Below are the code and all the weights of a small trained network. Each question names an input and a target symbol and asks about switching units off, where a switched-off unit gives its printed mean instead of its output.

import numpy as np


def w(rows, s, z=0):
    codes = np.array(rows[::2]) - 128.0
    scale = np.full(codes.shape[1], s)
    scale[-1] = z or s
    return codes * scale


def f(y):
    return y / 2 * (1 + np.tanh(0.7978845608 * (y + 0.044715 * y**3)))


def softmax(a):
    e = np.exp(a - a.max(-1, keepdims=True))
    return e / e.sum(-1, keepdims=True)


def log_softmax(a):
    a = a - a.max(-1, keepdims=True)
    return a - np.log(np.exp(a).sum(-1, keepdims=True))


def net(x, mask):
    ids = ['αγεηλστφψ'.index(c) for c in x.split()]
    T = len(ids)
    res = E[ids] + P[:T]
    u = 0
    for l in range(2):
        q, k, v = (res @ M[l].T for M in (Q, K, V))
        z = softmax(np.where(np.tri(T) > 0, q @ k.T / 4**0.5, -1e9)) @ v
        res = res + np.where(mask[u], z, O[l][:, -1]) @ O[l][:, :-1]
        u += 1
        y = f(res @ A[l][:, :-1].T + A[l][:, -1])
        res = res + np.where(mask[u : u + 8], y, B[l][:, -1]) @ B[l][:, :-1]
        u += 8
    return log_softmax(res[-1] @ U[:, :-1].T + U[:, -1])


Q, K, V, O, A, B = {}, {}, {}, {}, {}, {}
E = w([
[54,80,137,102],'α',
[196,142,180,128],'γ',
[73,72,181,135],'ε',
[103,118,107,73],'η',
[86,49,164,196],'λ',
[151,88,6,250],'σ',
[127,100,54,133],'τ',
[89,86,101,136],'φ',
[139,113,26,153],'ψ',
],0.013)
P = w([
[2,174,105,99],'0',
[160,55,136,159],'1',
[151,44,130,152],'2',
[148,45,126,148],'3',
[139,79,124,189],'4',
[144,68,124,178],'5',
[141,57,104,199],'6',
[137,63,112,200],'7',
[121,68,122,211],'8',
],0.0086)
Q[0] = w([
[206,228,205,121],'0.h1',
[74,53,67,98],'0.h1',
[166,62,157,111],'0.h1',
[255,203,212,136],'0.h1',
],0.013)
K[0] = w([
[173,104,132,121],'0.h1',
[44,172,123,137],'0.h1',
[124,151,190,133],'0.h1',
[253,74,178,126],'0.h1',
],0.016)
V[0] = w([
[155,89,50,207],'0.h1',
[167,105,179,210],'0.h1',
[89,122,250,149],'0.h1',
[190,99,123,227],'0.h1',
],0.011)
O[0] = w([
[37,191,134,200,135],'0.h1',
[86,157,34,104,25],'0.h1',
[151,2,3,3,170],'0.h1',
[41,184,94,98,2],'0.h1',
],0.009,0.0051)
A[0] = w([
[121,84,39,75,135],'0.n1',
[103,52,104,226,58],'0.n2',
[145,124,121,108,46],'0.n3',
[159,164,207,192,25],'0.n4',
[219,34,253,77,121],'0.n5',
[123,93,84,162,92],'0.n6',
[173,183,121,71,89],'0.n7',
[3,180,112,155,2],'0.n8',
],0.007,0.0071)
B[0] = w([
[53,159,133,79,190],'0.n1',
[112,175,142,2,183],'0.n2',
[193,163,125,37,120],'0.n3',
[68,157,128,88,162],'0.n4',
[195,158,8,147,249],'0.n5',
[129,159,156,68,146],'0.n6',
[134,223,34,57,120],'0.n7',
[192,144,55,76,145],'0.n8',
],0.0075,0.014)
Q[1] = w([
[46,100,177,79],'1.h1',
[143,73,4,39],'1.h1',
[80,140,203,232],'1.h1',
[110,76,58,194],'1.h1',
],0.011)
K[1] = w([
[182,154,118,163],'1.h1',
[118,199,254,162],'1.h1',
[136,114,41,98],'1.h1',
[65,211,126,127],'1.h1',
],0.012)
V[1] = w([
[66,35,151,227],'1.h1',
[238,115,221,189],'1.h1',
[30,79,138,145],'1.h1',
[89,254,150,200],'1.h1',
],0.0085)
O[1] = w([
[232,151,254,83,143],'1.h1',
[136,41,191,230,2],'1.h1',
[184,220,192,49,166],'1.h1',
[106,238,140,180,46],'1.h1',
],0.009,0.0081)
A[1] = w([
[138,209,162,74,138],'1.n1',
[168,61,186,178,217],'1.n2',
[160,124,60,104,110],'1.n3',
[196,75,72,132,186],'1.n4',
[124,106,165,111,254],'1.n5',
[180,106,128,139,74],'1.n6',
[132,149,111,19,191],'1.n7',
[79,96,112,254,35],'1.n8',
],0.0098,0.006)
B[1] = w([
[134,26,116,116,204],'1.n1',
[223,202,76,107,185],'1.n2',
[100,114,175,145,211],'1.n3',
[54,132,120,126,237],'1.n4',
[174,251,110,123,150],'1.n5',
[116,110,107,115,157],'1.n6',
[151,137,163,176,255],'1.n7',
[126,95,188,163,160],'1.n8',
],0.012,0.027)
U = w([
[152,123,2,48,106],'α',
[123,152,117,103,254],'γ',
[44,65,141,128,52],'ε',
[159,101,88,203,106],'η',
[196,77,167,60,112],'λ',
[87,208,70,136,199],'σ',
[172,196,138,165,151],'τ',
[207,194,33,59,94],'φ',
[75,140,213,206,116],'ψ',
],0.0055,0.006)

Each question gives the input, a string of symbols that net reads in full, and the target symbol t.
The units are the heads (4 rows each of Q, K, V and O) and the neurons (one row each of A and B). Each row of codes is followed by its name. A weight is (code - 128) times the scale printed after its matrix; where a second scale follows, it is the last column's (O, A, B and U).
mask holds one flag per unit, layer by layer, with each layer's heads first. A switched-off unit (its flag False) gives its mean, the last column of its rows in O or B, instead of its output. The means were averaged over made-up inputs and are rounded, as every weight is.
A unit's drop is (log p(t) with every unit on - log p(t) with that unit switched off) / (log p(t) with every unit on - log p(t) with every unit switched off).
The circuit of an input: a set's keep is (log p(t) with only the set's units on - log p(t) with every unit switched off) / (log p(t) with every unit on - log p(t) with every unit switched off). Starting from the 12 units with the biggest drops (on a tie, the unit counted first), units are removed one at a time, each time the one whose removal leaves the highest keep (on an exact tie, the one counted first), for as long as the keep stays at least 0.8.
units of the circuit, in order: the units of the circuit, biggest drop first
most important unit: the unit with the biggest drop
k most important neurons: the k neurons with the biggest drops, biggest first
top k neurons in layer l: the k neurons of layer l with the biggest drops, biggest first
drop when u is switched off: that unit's drop, to one decimal
input η ε η σ, target η: units of the circuit, in order : 0.h1; 1.h1
input η ψ λ λ η ε λ ψ ψ, target η: most important unit : 0.n5
input η τ φ, target η: units of the circuit, in order : 0.n5; 0.h1; 1.h1
input α τ λ φ τ, target α: units of the circuit, in order : 0.h1; 1.h1; 0.n5
input α λ ε η ε ψ λ η λ, target α: units of the circuit, in order : 0.h1; 0.n5; 1.h1; 1.n7
input ε α λ λ, target ε: top 2 neurons in layer 1 : 1.n4; 1.n3
input ε ε φ ε ψ φ σ α ε, target ε: units of the circuit, in order : 0.h1; 1.h1; 1.n4; 1.n3
input α λ σ, target α: units of the circuit, in order : 0.h1; 1.h1; 0.n5; 1.n7
input σ λ λ φ φ η λ, target σ: units of the circuit, in order : 0.h1; 1.h1
input λ τ σ ε η ε α ψ α, target λ: 2 most important neurons : 0.n5; 1.n1
input η λ τ η λ η λ ε, target η: 3 most important neurons : 0.n5; 1.n2; 1.n8
input η ε τ, target η: 3 most important neurons : 0.n5; 1.n2; 1.n8
input λ ψ ε ψ, target λ: 3 most important neurons : 0.n5; 1.n1; 1.n7
input ψ α λ φ τ η ψ η, target ψ: most important unit : 0.h1
input ψ η ε λ λ τ φ λ σ, target ψ: 2 most important neurons : 1.n2; 0.n1
input λ ψ σ ψ η η φ η τ, target λ: 2 most important neurons : 0.n5; 1.n1
input τ σ λ ε σ η, target τ: 2 most important neurons : 1.n2; 0.n5
input φ λ ε η ψ τ τ ψ ψ, target φ: top 2 neurons in layer 1 : 1.n2; 1.n7
input α η φ λ, target α: drop when 0.n6 is switched off : 0.0
input σ φ α ε ψ, target σ: drop when 1.h1 is switched off : 0.5
input φ λ η φ ψ λ ψ ε, target φ: drop when 0.n1 is switched off : 0.1
input φ φ τ α η η η, target φ: most important unit : 1.h1
